Each row is shifted at random along 3 fixed directions that mean nothing.
Known rows, with every step that occurs
goteb > tili > gotes > zonug > dezapo > mibib: [  35 -237  -57   94   18  -66 -127  -14 -149 -139  131   63 -149   87
   10  -39   63  -82   -4  -39  -20    3 -104  -43   35  298  -55   36
  -22  138 -109   94  123   68  186   94  -55  -10  -58  -17   -2 -139
  -33   48  -81 -149 -209  -61 -315 -212 -236 -182    8   85  102    8
  122  -71 -247 -263  -38]
ruko > tili > risad > ganalug > mipas: [  -3 -142  -74   -1  -92   -1   38 -142  -49 -156 -165 -222   -6   52
 -121   -2  -79  -11  -63   61    9    5   26 -119  -44  210 -167  -93
  -15   90 -111  287  -27 -129   95  343  -58   14 -152   77  -69  -63
  154 -153 -165  -69 -222  -74 -199 -292 -210 -125 -134  -31  247  -73
  146 -136 -166 -177 -226]
ganalug > tili > mibib > lusaza > luve > gotes: [ -61   23  158  363  100  133  -23  -99 -182  142   76  -69  -37 -107
 -135 -247  -86  -82   55  -86   97 -188  -80 -256   81  -83  -28 -242
  -61  119   54  228  -77  -76   73   75  246 -186   44   99 -100 -214
  -44   56  123  -70 -238  134 -218  -48 -282 -180   18  -25  -18  -43
  109 -288 -107 -264  209]
lusaza > luve > goteb > zonug > gotes: [ -82  -89  119  407  -38 -229   77  -56  -55  307 -200  -17 -255  -70
  -24   47 -206 -240  200   -8  228  -40  -45  -93  130  -41   94   41
 -116   81   55   12  255 -209  -35   95    5   87  -17  104  176 -235
 -187  -24   52  -88 -305  286 -114  -49   32 -335 -172   32   54 -178
   92  202  155  -94  113]
mibib > lusaza > luve > goteb > zonug > gotes > tili > ganalug > mipas > liti: [  44 -149   81  328  -57  -12  -16  -78 -194   99  -52 -119 -280 -138
  -76   39  -23 -153   -1  -38  151 -164  171 -102  -30   92   43 -223
   57  117 -183  215  151  -28   -3  266  316   27   -2   -7  -17  -50
  -95   -1 -219  -12 -404  160 -184 -261 -178 -102  -82  130   40  -60
   -1 -214    2 -231  103]
mipas > lusaza > luve > dezapo > goteb > zonug > gotes > tili > ganalug: [  57 -330  -20  327   66  192 -121   -9 -421   44   62  -59 -199  -49
   90 -136    8 -134  -76  -41    4 -130  -42  -91  104   41  -46 -203
  143  110  -98  196   78   31  -92  238  246 -120  -86 -192 -114   22
   24  144   -4  -72 -361   22 -190 -229 -327  -50   90   98  -18  235
   23 -436 -186 -177   67]
gotes > zonug > dezapo > lusaza: [  32  -75   63  217  -45 -188   62 -130  -54  -47  102   38 -144   62
  -57 -155  -62 -113   80   53  -37  137  -94 -131   75  123  134   11
 -186  126  -61   35  112 -109  105  175 -226  -19  -77  150  -78 -225
  -52  -24  -86 -107 -161   45 -123 -225  -81 -333  -59   48   50 -130
   73   53 -109 -101  105]
tili > mibib > lusaza > dezapo > goteb: [ -42 -117   41   81  -62 -102  147  -26  145    4  -59   74 -262  100
  -87  -75   79 -241 -132   79  108  -73 -161   92   -2  -57   60  249
   15  146 -312 -138  129  105   61  154 -103   78 -102   25   80 -119
 -115   32   80 -282 -418  -57   41 -363  -25 -197  -92  152  150 -222
  108  126  -96 -112   28]
zudom > mibib > lusaza > luve > gotes > zonug > dezapo > goteb > tili > risad > ganalug: [ 136 -421  -43   38   65  217 -320  -50 -318 -179  156  -45 -171   28
  100 -107  298   34 -296  -37   -2 -178  -26  -82 -103  181  -97 -228
  130  144 -215  232   46  153  124  227  231 -180  -60 -199 -185  -43
  129   58  -88  -54 -289  -85 -304 -289 -398   41   79   51   48  338
  179 -338 -394 -236  -74]
gotes > luve > goteb > zonug: [ -44 -304  -48  206  -68   83  167 -196 -156 -162   11 -171  -35 -102
  -84   38  -24  -44 -110   31  161   99  -71 -254   42   66   -6 -367
    1   29  -57  342   29   -8   36  269  -36  -79    9   82   41 -211
   81   -5    1 -162 -117   74 -252 -139 -247 -141 -211   -9   -4  133
  220 -164  -38 -279  -85]
goteb > zonug > dezapo > gotes > luve > lusaza: [ -10 -171 -159  101   -6   60   41 -124 -185 -365   18  -51  -75   51
 -116  -13   23 -148 -117   75  142   45 -107 -165 -160  223   25 -257
   28   91 -115  209   57  103  -99  273 -243  -61  -49   64  -43 -185
  -15    4 -177 -255 -115  -14 -209 -178 -187 -178 -240  190   88   90
  205 -235 -149 -220 -112]
risad > tili > gotes > luve > dezapo > lusaza: [  82 -204 -119  -22   22  151  -31 -141  -81 -459   96 -134    5   66
   -8    9  -59 -171 -190  129   71  -68 -148 -122 -244  201  -44 -107
  117   26 -195   37   93   83   52  333 -236  -74 -107    7 -154  -16
  174   -2  -96 -219 -140 -199 -241 -403 -377  -42 -214  283  197  113
  334 -295 -220 -229 -224]
risad > ganalug > mipas > liti > tili > gotes: [  45  -76  102  120 -103   24  -49  -85 -133   29   50  -71 -113  -44
  -38   53  -97  -51   26 -102  248 -200   72  -37   49  150  -63  -46
  -16  110 -163  167   87 -126  244  296   65   28  -82  -81  -21   89
   74    3 -136   40 -430  -40 -256 -280 -213 -118  -30  105  354   -9
  220 -190  -13 -276 -118]
dezapo > goteb > gotes > tili > ganalug > mipas > zudom: [ -15 -100  114  384 -125  -36  165 -153 -165  209   43 -102 -112  -46
  -89  -73 -220  -78  175 -170 -124   39   89 -138  313   46  -19 -134
   32  127 -100  243  -50  -71  135  144  322  -59 -121  -79 -172 -177
  -44   76  -41   -3 -289  130 -105  -77 -247 -224  110 -110  156 -156
   79 -342  -23 -246   38]
dezapo > mibib > lusaza > luve > gotes > tili: [  58 -149    7  167  212  316  -99  -35 -272 -195  118  -86   28    8
  -89 -156  138 -125 -185   38   38 -144  -95 -174  -34   24   23 -261
  100   32  -40  171   46   40   86  144  191 -286  -27   26  -88 -154
   68   98   82 -154 -267 -134 -267 -199 -398   39  -41  168  115   58
  142 -364 -288 -292   75]
liti > tili > ganalug > mipas > zudom > luve > goteb > zonug > dezapo: [ 100 -324 -101  234 -203  -70  -47 -109  -58  -21   49 -103 -258  -26
   72   98  -58 -150   53   33  172  -98   -2  -24   14  136   13  -99
   10   98 -333  216  106   70   44  329  109  -15  -51  -46   51 -165
  -75  -11 -207   12 -518   93 -243 -214 -193 -212 -118   29   43  154
  208 -231   59 -171 -159]
mibib > lusaza > dezapo > gotes > luve > goteb: [ -60   -6   -8  148 -117 -186  180  -55  120  -84 -176   45 -125   67
 -193    6 -106 -251    1  113  159  -61 -115  -98 -157  -17  143  150
   -1   65 -240 -161  254  -53  -30  205 -204  118  -56  192   76 -242
 -210  -34  -35 -283 -273   53  -23 -245  -36 -266 -334  187  145 -165
  194  206  108  -75    1]
zudom > mipas > liti > tili > gotes > zonug > dezapo > mibib > lusaza > luve > goteb: [   4  -85  107  343  -13 -103 -115  -68 -114   95   45   72 -245 -137
   65  -81  -43 -160  147 -152  119 -182   37  -90  -40   52  119  -60
  -40  137 -283   48  269  -32  100  291  164  -28   22   52   71 -134
 -154  149 -105  -44 -476  160 -239 -225 -202 -232   40  145   47    9
   64  -66  -36 -239  168]
liti > tili > ganalug > ruko: [ -99  -49   24  482 -162   92 -163  152  -22  305   34   71 -202  166
  235  -79   22 -175  108 -159  367 -186   59  187  286 -111   26  110
   84  -53 -213  183  100  -31   60   26  429   -6   -8 -143  105   74
    8   77  173   93 -738  121 -117 -293 -282 -114  146 -150   98   -1
  -23  -93   40 -128  152]
tili > gotes > zonug > dezapo: [ -26 -112  -68  236    8  -62 -141   79 -106  -11  172  101 -237   79
  151  -41    9  -90   16 -105  129  -87  -49   -6   83  129   81   92
  -92   67  -30   88   59   36  140   -8   89 -108 -114 -127   41 -106
  -62  -32  -67   57 -424  -14 -284 -180 -173 -194   92   12  124   31
   13   35 -131 -131   67]
ruko > tili > zonug > gotes: [  -9 -109   -1  340  -19  -32 -142  153 -109  197  -64    8 -187   77
  143   26 -133 -207  141  -10  147 -149   68  135  159   56  -16  118
  -64   48    5   85  106  -21    1   32  160  -60 -142 -124  114  -79
  -31  -88  -26  -24 -419   75 -110 -137 -165 -116   64   53  177  -82
   60   53  -94  -86   42]
ruko > tili > mibib > lusaza > dezapo: [-115  -73   60  307  136  291  114 -146 -277  -79  274  -88   57 -162
 -130 -463  -66   78  -63  -37  -44   85 -113 -165  210  -69 -181 -311
   -1  175  -28  377 -152   91   91  179  124 -199  -25   14  -62 -146
   68   49  114 -279 -211  -53 -333 -136 -378   44  253  -24  -48   76
   25 -521 -316 -331  104]
mipas > mibib > lusaza > luve > dezapo: [  53   36   10  112   58  -34  109  -60   34    6  -55  -63  -93   -3
 -193 -101 -146 -116   -8  136  203   18 -217  -21  -94   51   65   15
 -118  -10 -114  -32  240 -166   34  170 -175   23   59  180   15 -113
 -105   10   -2 -209 -245   78 -118 -274 -105 -185 -119  138   46 -120
   22  -33   19 -187  -14]
ganalug > ruko > tili > goteb > zonug: [  -1 -260 -109   39  -55  -37  189 -308  -27 -302 -242 -122  -24   -5
 -247   79  -72   14  -12  226  137   70  -50 -199  -63  227 -119 -124
  -10    6 -136  278   11   23   90  347 -200  125  -24  168   27 -180
  -15 -123 -163 -311 -125  -59 -269 -328 -106  -37 -422  117    9  -78
  376  -48  -30 -245 -287]
risad > ganalug > tili > gotes: [ -10  -70   99   -5  -86  -76    4 -192  -94  -74  -82  -76  -17  -14
 -169  -17 -139  -19   32   34  115 -104  -49 -137  -27  167 -181   51
 -123  159    7   96   69 -167  250  187  -64   18  -84   61 -141  -54
   52  -55  -47 -112 -227  -46 -212 -210 -162 -145 -149  101  266  -65
  259  -62  -16 -251 -176]
liti > mipas > mibib > lusaza > luve > goteb > tili: [ 137 -253   24   85  -46  109  -26 -121  -71 -151    7 -120 -135 -157
  -97  -43   91 -122  -71  228  358   31 -151  -25 -145  110  -31 -165
   25   41 -353   63  234   39  194  264    0   11   72   74   -1 -178
   12   -4 -171 -198 -304   70 -207 -280 -254  -42 -205  138   84   20
  199 -264  -91 -206 -146]
zonug > dezapo > lusaza > luve > gotes > tili: [ 117 -204 -163  121  112  130 -298  127   43 -154  -11   57 -143  254
  120   86  125 -370 -200  237  222 -215  -99   40 -244  107  159  217
  129  -93 -209 -200  232  109   17  135   98 -162 -150  -33   -2 -154
  -86  -75  -87    5 -488 -159 -112 -355 -221  -40 -226  288  203  -60
  134    4 -175  -41  -56]
lusaza > luve > dezapo > goteb: [ -73 -223 -148  220   37   19  -42   46   30   82 -147  -60 -200   41
  124   23  -59 -284  -50   38  218  -84 -237   -2  -10  -48   32  119
   41  -24 -160 -100  203   -4  -50  176 -115  -33  -25   -2   93  -55
  -17   82  169 -151 -412  -35   -8 -280 -168 -215  -85   38  142  -33
   60   33  -29  -74  -46]
mipas > mibib > lusaza > luve > gotes > zonug > dezapo: [  26   84  117  477   11 -135  -30   28 -148  351  139  204 -229   -9
  -41 -169  -75  -62  196 -114   46  -12  -96 -125  133   14  262    0
 -226   77   -4   64   91 -208   70  -38  183 -130   28   57    3 -291
 -258   47  -13    2 -283  260 -194  -16 -113 -358  145  -32  -77 -140
 -119   70   -8 -142  358]
mipas > mibib > lusaza > luve > goteb > zonug > dezapo > gotes > tili > ganalug > ruko: [  93 -143  -83  217  -78  -52  -93 -100  -27  -77 -119   73 -255   53
 -131   11  128 -211  -40  113  161  -91   13  -51 -142  185   71   94
  102   27 -361   38  219   31   99  199  114  101   99   82  -74 -153
 -190   28 -183 -192 -421   49 -198 -377 -106  -87 -291  200 -100  -39
  110  -42   39 -174  -10]
ganalug > ruko > tili > zonug > dezapo: [ -15  -82 -129  244  -77 -162  -43  -29   34   68 -114   52 -126  149
    8  -17 -111 -109  174   47   98   13  -11   -2   12  170    1  163
 -111  -51 -128  104   61  -32   62  131  -69    1  -89   52   58 -193
 -140 -124 -140 -111 -413   14 -204 -236  -77 -207 -114   31   34 -111
   52  125  -18 -106  -62]
zudom > luve > gotes > zonug > dezapo: [  34 -221 -151  220   -6   38 -247  164 -142  -42  172  100 -222  135
  201   17  133 -182 -113   24  165 -153  -90  -37  -38   87  108   32
  -80   -3  -64  128   62   50   92   42  106 -230 -148 -106   65 -103
  -57  -46  -43   52 -411  -40 -190 -175 -279 -152   14   48  108  140
   99  -21 -168  -53   50]
mipas > mibib > lusaza > luve > goteb > tili > ganalug > ruko: [ -15   91  131  313 -229 -196   96 -105   84  321 -216   80 -170    5
 -204  -64 -115 -128  232   45  188   35  -17  -50   35   55   27  136
  -26   19 -294   31  261 -217  141  137  188  257  151  214    1 -168
 -260   -5  -54 -175 -378  318  -70 -253 -111 -265 -210    7  -92 -251
   39   89  217 -164   92]
zonug > dezapo > gotes > luve > lusaza: [-105  -27  -90  312   24  115   32  -41 -302 -135  142   -8  -12   -5
  -26 -185  -67 -108   73 -122   57   70  -88 -226    0   43   31 -286
    1  112  -28  258  -27  -12  -59  193 -120 -161  -25   39  -80 -204
    0   78  -28 -205 -166   58 -185  -66 -325 -234   18   40   53   82
   82 -322 -167 -209   83]
goteb > zonug > dezapo > lusaza > luve > gotes > tili > risad > ganalug: [ 109 -211   39  124  -17   -8 -137 -164 -123  -33  -31  -45  -86  160
  -76  -60  -33  -87  -69   12  -98   -5  -19 -171  -93  193   37   -8
   38   58  -36   35  138 -161  -29  267   57  -40 -157   58 -111 -197
  -65  -40  -84  -18 -251   46 -241 -194 -121 -200 -165  128   74  -16
  185  -19 -106 -211  -29]
mipas > liti > tili > goteb: [   7  -92  146  324 -144  -74   80  -52  -74  236   53   54  -96  -14
    1   38 -215  -32  259 -119  191  -74   55  -31  155  -98   58   24
  -24   35 -170   86  118 -153   89  231   51  140  -58   14  115 -124
  -84   40   26  -63 -461  133  -98 -212 -188 -224    9   19  109  -92
  192   44  128 -242   77]
zonug > gotes > tili > ganalug > mipas > liti: [  33  -97   57  167  -52  -11  -16    0 -227   13   78  -97 -101   -4
 -110   28  -97 -115    6  -56   55  -79  198 -120   18  110  -66 -105
    7   97  -75  253   43 -100  122  252  128   48 -134  -60  -95   -2
   53  -32 -204    8 -310   15 -123 -283 -236  -98  -33  117  184  -62
   23 -258 -109 -212   16]
goteb > zonug > gotes > tili > mibib > lusaza > luve > dezapo: [  50  -84   65  363  123   40   -7   14  -67  114  -33  -33 -245   22
   12  -65  -58 -277  -66   16  145 -228  -53   25  -27   14  100    1
   64   19  -21   34  169   -3 -109   67  170  -94  -31  -13   76  -84
 -171   35   69 -103 -432  105 -224 -225 -146 -179   31  108  -32  -64
  -34 -104  -44 -151  160]
risad > ganalug > ruko > tili > gotes > zonug > dezapo > lusaza > luve: [ -69  -65  -85  275   11  -21 -225 -123  -20  -19 -149   72 -147   62
   68  -84  -37 -179    5   84  113  -98  -97  -82  -65  217  132   89
  -19   81 -193  -22  179  -40  139  205   57  -54   28   57  -57  -81
 -102   -8 -119  -50 -342  -81 -218 -347 -135 -118  -56  110   87 -106
   46  -37  -79  -91  -17]
mibib > lusaza > dezapo > luve > goteb: [ -78 -145  -42  177  -46    9   60  -86  -28  -30  -24    3 -187  -60
  -27 -124  -17 -131   -8   49  169   -6 -222  -45   -9  -90   49   41
   24   75 -191  -20  206   35   73  201  -70  -17   -7  112   59 -143
  -79   64   94 -293 -377  -27 -108 -228 -187 -105 -105  106   87  -81
   90    4  -25 -185   20]
mibib > lusaza > luve > gotes: [  24   77  113  -25  110  -29  182 -225  -77 -190 -101 -126   65  -54
 -438 -129 -121  -42  -35  172   98  -26 -170 -313 -126   49   26 -197
 -155   48   52   76   81 -191   82  251 -228   -3  -27  272  -70 -260
  -49  -66  -56 -201  -82    3 -201 -129  -46 -178 -432  215  166  -96
  275  -86   -8 -221  -59]
tili > risad > ganalug > mipas > lusaza > luve > goteb > zonug: [ -65 -145   73  411 -198 -147   48 -138  -74  368 -214 -102 -295  -32
   53  -73 -150  -47  145 -167  148  -15  -24 -116  174   55   87 -102
  -57  125 -140  170  181 -239  -63  217  203   66  -47  112   85 -128
 -164  -34  -69   46 -370  334 -140 -118  -80 -383    3 -164   -1 -133
   27   76  111 -135   84]
goteb > tili > gotes > luve: [  73 -122 -102 -248  -77   -2  -32  -17  171 -408 -145  -48  -17  213
 -130  280   15 -240 -275  284  295 -163  -49   38 -336  312   -9  138
   91  -45 -265  -43  208  114  153  170 -140  135 -121   44   32  -32
  -74 -153 -215 -114 -279 -173 -134 -409 -148  -62 -451  325  333  -76
  329   56  -51 -144 -378]
tili > goteb > gotes > luve: [ -54  -68   27   87 -100 -136  257 -105   60 -109 -115   -7  -14  109
 -182  150 -121  -47   23   50  125  -15  -38 -123  -83   84  107  -41
    8  -21  -81  120   81 -113  105  178  -65  113 -111  139   39 -178
 -169  -77  -49 -154 -165   42 -115 -224 -100 -192 -280   80  170 -145
  245   99   48 -247 -129]
ganalug > mipas > zudom > liti: [-102   45  178  340  -64  -14  219  -86 -228  210  217 -245   63 -110
  -43 -259 -337   94  187 -266   19  162   98 -255  350  -89 -110 -307
 -237  129   44  420    3 -169  153  111   78 -124 -111  164  -77 -185
   49   44  -48  -23 -199  158 -138   -8 -301 -287  257 -174   97 -133
   66 -360    3 -235   46]
ruko > tili > goteb > gotes > luve > lusaza > dezapo: [-121 -119 -189  183  -98  -12   97   43  104 -118 -153  130  -93  178
    5   68 -130 -140  -13  172  220  -57 -149   47 -201   95   60  127
  187  -28 -253  -54  176  146 -163  228  137   46 -184  -35  135 -141
 -258 -107 -155 -275 -332   33 -120 -303 -207  -13 -143  192  188 -108
  120  -20  -85 -183 -106]
mibib > lusaza > dezapo > goteb > tili: [ -14 -198   91  304    9  119   45 -112 -223  113  106   -7 -172  -84
    4 -293   34  -60   39    5   95   70 -167  -18  194  -40 -147 -110
    0  133 -174  143   75   79   66   74   64  -78  -32    3  -39  -76
  -92   85  139 -269 -315   47 -164 -142 -322 -123  134   -5   40  -67
  100 -249 -169 -185   53]
mipas > mibib > lusaza > dezapo > gotes: [   6   55   60  178  -25  -71    1   45   28   56   32  110 -203  100
 -146 -190  -60 -184    0   67  196  -15 -127  131   75   37   37  279
 -107  143 -193 -145  267  -46   88   16 -133  107  -37  110   26  -84
 -206   20   18 -262 -312   37   -9 -231  -43 -166  -19  181  158 -264
  108   92  -37 -121   44]
gotes > luve > lusaza > dezapo > goteb > tili: [-151 -191   -5  566  -70  214  -32   33 -284  307  155   79 -156  -33
  244 -252  -55 -134  118 -186  119   52 -144  -71  234 -108  -40 -173
  134  102 -161  207   45   97 -106   45  323 -174  -21 -127   13  -81
 -137  164  192 -190 -354  198 -117  -48 -500 -203  343 -134  -18    5
  -37 -345 -168 -176  206]
ganalug > tili > gotes > luve > goteb > zonug: [ -21 -360 -121  168  -86  106  -78  -79  -61 -206  -36 -126 -182  -29
  104  169   62 -153 -160   54  324 -166  -30  -91  -97  157  -62 -176
   96   29 -177  220   64  178   53  163  183 -123   -8  -66   21  -82
   31  -22  -78  -69 -296   27 -258 -261 -302  -32 -199   80   86  128
  277 -136  -88 -247 -150]
zudom > mipas > mibib > lusaza > luve > gotes > tili > goteb > zonug: [ 141 -243   -8  308   37  226 -170   34 -125   28   34   19 -274   53
   94   11  119 -131 -106    1  264 -250   61   52  -31   83  103  -34
   68   33 -221  172  185   87   36  134  456 -124  -26  -39   46  -48
 -173   16  -54  -10 -488  129 -192 -238 -329  -15   23  134  -51  -69
  165 -131 -131 -229    3]
luve > lusaza > dezapo > mibib: [-161   81   79  212 -126 -267  242  -32   74  179  -92  110  -77  156
 -187 -184 -256 -143  199  -54   -3  158 -207  -58   97   12   54  239
  -87  156  -53 -133  278 -193  -88  177 -175  160  -97  208  131 -235
 -223   61   75 -371 -219  193   -6 -154  -22 -388  -33   80  149 -327
   15  159   -7 -217  141]

Rows
[  56 -235   93  267 -163 -138  -61   15  -86  227 -144   20 -251  143
   98  125  -31 -185   46  -72   39  -71  119   48   55   42   16  176
   63   38  -48   18  205 -186  -26  130  234   27 -215 -107   80 -141
  -34  -73    5   12 -445  186 -131 -178 -119 -210  -47   21  143  -77
  108  225   27 -117   70] : luve > goteb > zonug > gotes > tili > risad > ganalug
[ 156 -204   -1  167 -119  -67 -159   28  -72  112  -17  161 -285   43
  -75   43  117 -154  -33  111   33 -105  -91   17  -69  209   57  108
   34  111 -333  -49  180   45   61  154  229   97   21  -51  -73 -155
 -168   36 -147  -94 -335  110 -111 -228 -173 -194 -131  144   -1    4
   55  -24  -60 -162   48] : mipas > mibib > lusaza > luve > gotes > zonug > dezapo > goteb > tili > ganalug
[  88 -283  -30   42 -194 -149  136 -141   31  -72 -178   -1 -290  125
 -123   33   27 -172 -173  177   67  -78  -72  -21  -45  210   33  149
   64  146 -354   -6  184   72  -50  310   -7  158 -193   24  -31  -23
 -201  -40 -230 -190 -366  -27  -42 -409  -17 -223 -235  185  144 -138
  132  -13  -52  -86 -136] : gotes > tili > ganalug > mipas > lusaza > dezapo > goteb > zonug
[ 136 -326 -208  129   11   20  -67  -74  -47 -212 -204  -88 -287  102
    8  100  -21 -204 -120  137  241 -296  -88  -55 -187  244   88   36
  150   47 -285   -1  229  117  -90  282  -46   76  -94   44    7   -6
 -200  -64 -263 -118 -372  -81 -202 -406 -164 -146 -263  188   56  -40
  241  -88  -38  -87 -207] : ganalug > mipas > lusaza > luve > dezapo > gotes > tili > goteb > zonug
[ 146 -323  -57   68 -103  -57 -209   48  -93  -19  -12  -48 -242   75
  111  168  -94 -281   42  113  231 -189   21  111  -42  122  -28   61
    5   63 -229    0  259  120  130  122   67   19 -143 -159   65 -110
  -50  -95 -221  -22 -376   49  -89 -216 -244  -62 -166  217  173   55
  339  -73   -7  -77 -195] : mipas > zudom > luve > goteb > tili > zonug > gotes
[  69 -205    8  165 -105 -163   28  -99  -77  -55 -260   -1 -295  115
  -94   12   13 -271  -27  114  205 -150  -41  -71 -160  139  118   96
   83    5 -286  -31  215  -62  -51  322  -34  110 -117  -52  -50  -10
 -143   83 -211 -143 -434   61  -77 -468   21 -208 -318  208   86  -55
  128 -131   -1  -18  -41] : liti > mipas > lusaza > luve > dezapo > goteb > zonug > gotes > tili > ganalug > ruko
[  84 -179   62  -47 -103 -291  138 -240  225 -255 -244   16 -186  -36
 -251  195   32 -209 -174  337  160 -210  -93 -118 -293  214   73   21
   16   55 -245  -58  200   86  152  216   -6  142  -76  162  -37 -238
 -142 -141 -281 -181 -143    1 -169 -383   14 -140 -475  224  147  -82
  225  133   32 -178  -69] : ganalug > tili > mibib > lusaza > luve > goteb > gotes > zonug
[  10 -229  -71  348  -29  -37  -14   89  -31   18  -43  -19 -313  185
  155   68  -64 -254   50  -28  204 -122  -65   69  -28   63  174   51
   61   36 -134  -27  195    6 -142  184  -14  -23  -52  -41   82  -35
 -104   31   19  -92 -297  141  -65 -320 -189 -217  -65   90   14 -109
  172   40  -81 -109   35] : tili > goteb > zonug > gotes > luve > dezapo > lusaza
[  50  119  195  386 -189 -124  -55  134  153  271  -90   12 -166  148
  -34  -70 -258 -315   54  -69   71 -233  131  164   34   19  193  411
   65   78 -196 -280  383 -119  -86   93  304  117  -75   -7    0 -116
 -293  104   17  -64 -698  211   77 -228   -9 -323   85   64  169 -178
  -19    9  153  -56  111] : liti > mipas > zudom > mibib > lusaza > luve > dezapo > gotes > tili > ganalug
[  61 -328 -104  301  -95   61 -274   21  -41   15  165  -85 -221   20
  214  -36  -34 -149  -87  -28  121 -163   72   -6   55  177   65  -46
  135  182 -379  100  225  226  140  236  385  -37   49 -142 -127 -127
  -11   31 -248   67 -418   82 -154 -338 -377  -88  162  -53  -25  149
   37 -386 -193 -141  -66] : gotes > zonug > dezapo > lusaza > luve > goteb > tili > ganalug > mipas > zudom > mibib
[ 128 -354  -47 -162 -105   22  146 -141  -45 -566   72 -178 -108  -62
 -235   27  149  -64 -380  237  300   38  -86 -139 -322  213  -25 -215
    9  107 -390  122  245  174   76  414 -282   49  -62  142  -16 -134
   22   16 -355 -373  -97  -77 -201 -408 -103   -1 -399  345  133  135
  395 -244 -138 -263 -297] : zudom > liti > mipas > mibib > lusaza > dezapo > gotes > luve > goteb > zonug
[ 131  -45   91  297 -154 -187  128 -147   57   38  -67  -15 -305  -11
 -123   30  -28 -332   40   24  -57 -159   98  -71  -63  137  145   94
   -9  179 -306   52   93   33  103  167   44  -22  -54  150  -13 -287
 -312  -24 -176 -165 -427  117  -96 -194  -76 -374 -128  126   -9 -245
  213   -3   73  -90   55] : ganalug > mipas > zudom > luve > goteb > zonug > dezapo > gotes > tili > mibib > lusaza
[  57 -252  -30  206  152   97   15 -116 -195 -192   62  -36  -93  -68
  -42  -81  179 -107  -68   90   19   -3 -109 -105  -97   90   -6 -203
  126    5 -152  128  122   69  151  184  107 -213  -42   63  -59 -237
  -57   54  -25 -235 -296  -83 -341 -225 -299   24  -85  164   75   62
  103 -245 -228 -322    6] : zonug > dezapo > mibib > lusaza > luve > goteb > gotes > tili
[ -16 -131   76  211 -164 -160  104   71  -80  106   28   95 -193   79
  121   -7 -124 -211   72  -95  132 -200  -36  -68  -62  -98   95   37
   60  137 -270  -17  215   65 -173  255   25   22 -192  -68   57  -75
 -177  106 -132 -229 -404  105  -18 -274 -175 -281  -18  207  189   36
  154  -52  -24 -106  106] : zudom > liti > tili > zonug > gotes > luve > lusaza > dezapo > goteb
[ -18 -163   18  610  -34   -5 -194  -27 -113  362   14  115 -277   46
  209  -61 -137 -167  248 -147  110 -134 -105  -68  120  -20  169   79
   13   72  -81  -50  154  -77 -110   81  256  -48  -40   32   70 -248
 -227   31  109  -29 -445  219 -206  -28 -218 -322   60   -1  -63 -141
  131   67   34 -169  180] : risad > tili > goteb > zonug > dezapo > lusaza > luve > gotes
[ 171 -219   56 -101 -142 -156  155 -191  198 -186 -164   51 -226  160
 -275  167   13 -345 -282  308    2 -149  -89  -26 -224  170  120  252
   50  100 -354 -185  196  155   30  247  -85   78 -198   55   28 -226
 -288  -27 -158 -303 -295  -60   31 -352   53 -182 -420  411  167 -219
  417   93   19 -110 -159] : mipas > zudom > luve > gotes > tili > mibib > lusaza > dezapo > goteb > zonug
[-135   27   40  692 -265 -446   15  131  100  652 -305  245 -366   86
  130    6 -185 -220  406 -144  -89  -42  -17   56  198  163  233  335
  -46  117 -232 -109  276 -231  -83   98  371  121  -59  134  167 -249
 -466   26  -76  -36 -467  389  -27  -93    0 -532  160 -162   16 -348
 -252  326  105  -70  325] : ruko > tili > ganalug > mipas > lusaza > luve > goteb > gotes > zonug > dezapo > mibib
[  18 -119  -85  230 -135  -64  -65  -31 -135  -66   53 -106 -149    8
  -41  -66 -252 -176    1  -85  -44 -154  -11 -179   93  175   17  -54
  -37  169  -82  159  101  -29   23  196   24   20  -75  -17 -104  -24
  -36   42 -137  -21 -216   32 -124 -177 -254 -281   -3  -30  104   92
  157 -268    7  -94  -24] : tili > ganalug > mipas > zudom > luve > dezapo > gotes > zonug
[-113 -162   59  398  -50   12  185 -221  -58  107  -92    8 -222  -67
  -93 -207   26 -113  -17    5   33   55  -82  -92  193   35  -66  -66
   15  128 -199  240  -47  101   15  166   80  -40   17   59   35 -133
 -144   85  105 -349 -277   77 -166 -237 -117 -151   11  -13  -88 -177
  116 -133 -123 -213   96] : ganalug > ruko > tili > mibib > lusaza > dezapo > goteb > zonug
[ 245  -31   77  -84  -83  -36   72  -64  -33 -148  -35  -47 -151  140
 -265   41  128  -60 -131  106   31  -98   50  -38 -194  217   35   21
  -23   68 -234  114   55 -146  180  234   65  -34 -127   49 -159 -104
    7 -112 -263  -84 -234   18 -146 -362 -184 -110 -217  193  209 -189
  198  -41 -171 -202  -54] : luve > gotes > tili > risad > ganalug > mipas > mibib > lusaza
[  54 -227  143  362   14   18  -87  -28 -124  142   10   -4 -332 -125
   56   83   50 -265  -22    5  344 -243   61   82   35  -32   85 -146
   66   92 -231  100  184   77   21  197  201    4   17 -102  163 -104
  -39   65  -49  -44 -458  155 -186 -249 -113  -75  -58  183   46   20
  135 -111   -6 -222  142] : mipas > liti > tili > mibib > lusaza > luve > goteb > zonug > gotes
[ 115 -349  -18  -75  -68    5   41   -6   88 -289   15   70 -212  175
  -34   52  215 -278 -353  240  177 -136  -98  109 -194  149   49  227
  210   35 -424 -125  129  232  170  270   -7   20 -322 -156  -12  -59
  -61  -19 -217 -193 -419 -209  -54 -512  -85   -5 -190  295  314  -49
  227 -151 -278 -119 -173] : liti > mipas > lusaza > dezapo > goteb > gotes > tili > mibib
[  -2 -238  -60  245 -147 -143  -61 -132  -74   -6 -153   62 -164  119
  -46  126  -62 -127   61  -11  107 -152  -20  -87 -104  173   86   60
  -36  145 -163   58  120  -66    0  182 -103   74  -28   96  -34 -180
 -180   10  -50 -141 -259   20 -131 -189  -93 -309 -132   50   15  -77
  181  103   87 -169  -98] : risad > ganalug > tili > goteb > zonug > dezapo > gotes > luve
[ -46    8   -6  216  100  -14  -93  -56  -38  -85  -78   36 -136  -24
  -39 -106   14 -136  -19   50   11 -115 -114  -13  -49  190  111  -14
  -51  136 -155   19  151   43   63   98   77  -89   46  113   45 -168
 -163   57  -45 -179 -342  -59 -246 -241 -119 -133   23  156   92 -118
  -10  -35 -159 -211   75] : ruko > tili > gotes > zonug > dezapo > mibib > lusaza > luve
[   4  -61  140  218  -45 -115   44 -161  -96    7  -54    9 -157 -137
 -119  -85  -71  -89   85  -40   -6  -91  -92 -203   34  175   39  -96
  -10  179 -111   48  205  -40  140  121  128   53   65  129   -4 -185
 -163   53  -65 -184 -190  132 -294 -148 -205 -250 -106   73   52  -67
  165  -20  -26 -253  111] : dezapo > mibib > lusaza > luve > goteb > tili > gotes > zonug
[ 111 -259  -24  121   19   33  -15  -54   18 -137 -167   -2 -226  141
  -97  138  126 -172 -135  111  147 -237  -69    7 -135  150  159   38
  124   43 -205  -42  223   90  -42  175  165   14  -34   80  108 -171
 -188    3  -35 -193 -384  -12 -186 -306 -123  -88 -271  234   60 -146
  262   94  -57 -259  -41] : dezapo > mibib > lusaza > luve > gotes > tili > goteb > zonug
